Here is a tiny trained network, its code and every weight. The questions are about switching its units off for an input and a class, where a switched-off unit gives its printed mean instead of its output.

import numpy as np


def w(rows, s, z=0):
    codes = np.array(rows[::2]) - 128.0
    scale = np.full(codes.shape[1], s)
    scale[-1] = z or s
    return codes * scale


def f(y):
    return y / 2 * (1 + np.tanh(0.7978845608 * (y + 0.044715 * y**3)))


def log_softmax(a):
    a = a - a.max(-1, keepdims=True)
    return a - np.log(np.exp(a).sum(-1, keepdims=True))


def net(x, mask):
    res = np.array(x, float).reshape(1, 5) / 4 @ E
    y = f(res @ A[0][:, :-1].T + A[0][:, -1])
    res = res + np.where(mask, y, B[0][:, -1]) @ B[0][:, :-1]
    return log_softmax(res[-1] @ U[:, :-1].T + U[:, -1])


A, B = {}, {}
E = w([
[168,172,165,199,43,124,217,120],'x0',
[67,153,36,207,163,121,123,30],'x1',
[132,178,86,87,99,104,118,122],'x2',
[164,211,194,150,114,167,5,114],'x3',
[66,194,231,85,174,45,147,89],'x4',
],0.012)
A[0] = w([
[180,134,162,203,53,155,218,96,49],'neuron 0',
[134,162,153,194,24,121,195,92,93],'neuron 1',
[95,130,156,131,90,164,92,116,64],'neuron 2',
[207,75,34,194,80,202,78,182,23],'neuron 3',
[85,82,110,57,182,185,65,110,106],'neuron 4',
[248,78,196,12,101,107,162,232,117],'neuron 5',
[153,108,58,149,129,153,144,162,87],'neuron 6',
[120,126,27,210,131,167,121,33,104],'neuron 7',
[90,153,90,200,187,58,136,1,79],'neuron 8',
[115,83,77,153,150,65,180,144,76],'neuron 9',
[28,156,236,133,161,29,146,85,1],'neuron 10',
[99,107,104,105,188,79,240,141,138],'neuron 11',
[160,225,162,214,152,175,8,135,107],'neuron 12',
[132,130,157,133,74,181,42,89,111],'neuron 13',
[131,57,59,91,120,126,203,127,129],'neuron 14',
[83,43,89,37,210,149,46,126,66],'neuron 15',
],0.0095,0.0044)
B[0] = w([
[174,194,60,180,181,119,190,167,196],'neuron 0',
[179,214,54,160,209,127,149,161,195],'neuron 1',
[141,105,155,163,118,125,126,131,139],'neuron 2',
[141,121,196,32,216,34,28,34,215],'neuron 3',
[203,211,71,146,150,125,204,166,180],'neuron 4',
[49,140,127,74,131,254,103,117,252],'neuron 5',
[103,184,196,83,105,54,118,130,164],'neuron 6',
[116,96,168,108,175,246,93,111,208],'neuron 7',
[96,131,151,102,142,240,117,82,206],'neuron 8',
[134,82,146,181,80,131,116,163,174],'neuron 9',
[130,132,180,96,183,75,92,86,209],'neuron 10',
[75,79,104,177,54,62,110,134,203],'neuron 11',
[66,41,108,236,27,62,136,169,214],'neuron 12',
[57,96,90,171,82,128,154,141,177],'neuron 13',
[108,82,157,191,27,104,85,160,191],'neuron 14',
[210,210,56,152,134,119,201,153,200],'neuron 15',
],0.0097,0.019)
U = w([
[97,117,140,111,154,252,103,112,240],'0',
[104,82,117,177,72,70,112,140,7],'1',
[212,174,84,154,183,115,167,145,53],'2',
[128,133,188,86,195,27,82,76,200],'3',
],0.014,0.0011)

Each question gives the input, the list of numbers given to net, and the class t.
The units are the neurons (one row each of A and B). Each row of codes is followed by its name. A weight is (code - 128) times the scale printed after its matrix; where a second scale follows, it is the last column's (A, B and U).
mask holds one flag per neuron, in row order. A switched-off neuron (its flag False) gives its mean, the last column of its row in B, instead of its output. The means were averaged over made-up inputs and are rounded, as every weight is.
A unit's drop is (log p(t) with every unit on - log p(t) with that unit switched off) / (log p(t) with every unit on - log p(t) with every unit switched off).
The circuit of an input: a set's keep is (log p(t) with only the set's units on - log p(t) with every unit switched off) / (log p(t) with every unit on - log p(t) with every unit switched off). Starting from the 12 units with the biggest drops (on a tie, the unit counted first), units are removed one at a time, each time the one whose removal leaves the highest keep (on an exact tie, the one counted first), for as long as the keep stays at least 0.8.
units of the circuit, in order: the units of the circuit, biggest drop first
most important unit: the unit with the biggest drop
k most important neurons: the k neurons with the biggest drops, biggest first
drop of u: that unit's drop, to one decimal
input [5,3,-5,-2,1], class 2: 2 most important neurons : neuron 5; neuron 0
input [4,8,-2,-4,-8], class 0: units of the circuit, in order : neuron 7
input [-2,0,5,4,4], class 1: 2 most important neurons : neuron 3; neuron 12
input [-5,-4,0,-5,-5], class 1: 2 most important neurons : neuron 14; neuron 1
input [7,5,-5,-3,-3], class 2: 3 most important neurons : neuron 0; neuron 1; neuron 5
input [-2,8,-2,-5,8], class 0: 3 most important neurons : neuron 8; neuron 3; neuron 7
input [7,7,0,-6,-8], class 3: 3 most important neurons : neuron 3; neuron 6; neuron 5
input [4,3,-6,3,-2], class 2: 3 most important neurons : neuron 5; neuron 0; neuron 1
input [6,-5,5,-3,6], class 2: 3 most important neurons : neuron 3; neuron 1; neuron 0
input [-6,-7,1,-8,-7], class 1: 3 most important neurons : neuron 14; neuron 7; neuron 8
input [6,-4,-2,-5,-1], class 2: 3 most important neurons : neuron 0; neuron 1; neuron 12
input [0,3,-6,4,4], class 1: 3 most important neurons : neuron 3; neuron 12; neuron 5
input [6,5,0,-2,-5], class 2: 3 most important neurons : neuron 0; neuron 5; neuron 1
input [3,7,2,-2,4], class 0: most important unit : neuron 8
input [-8,-8,1,-2,7], class 0: 4 most important neurons : neuron 5; neuron 0; neuron 1; neuron 3
input [-7,2,3,-5,-2], class 2: 2 most important neurons : neuron 15; neuron 4
input [5,-6,8,-1,-4], class 0: 2 most important neurons : neuron 5; neuron 15
input [-2,-1,-4,1,-6], class 3: drop of neuron 3 : 0.2
input [1,1,-7,-1,-3], class 3: drop of neuron 5 : 0.4
input [-3,-8,-3,-1,6], class 0: drop of neuron 5 : 3.3
input [-8,-6,-2,-2,-6], class 2: drop of neuron 15 : 1.3
input [-6,-1,-4,-6,-5], class 1: units of the circuit, in order : neuron 14
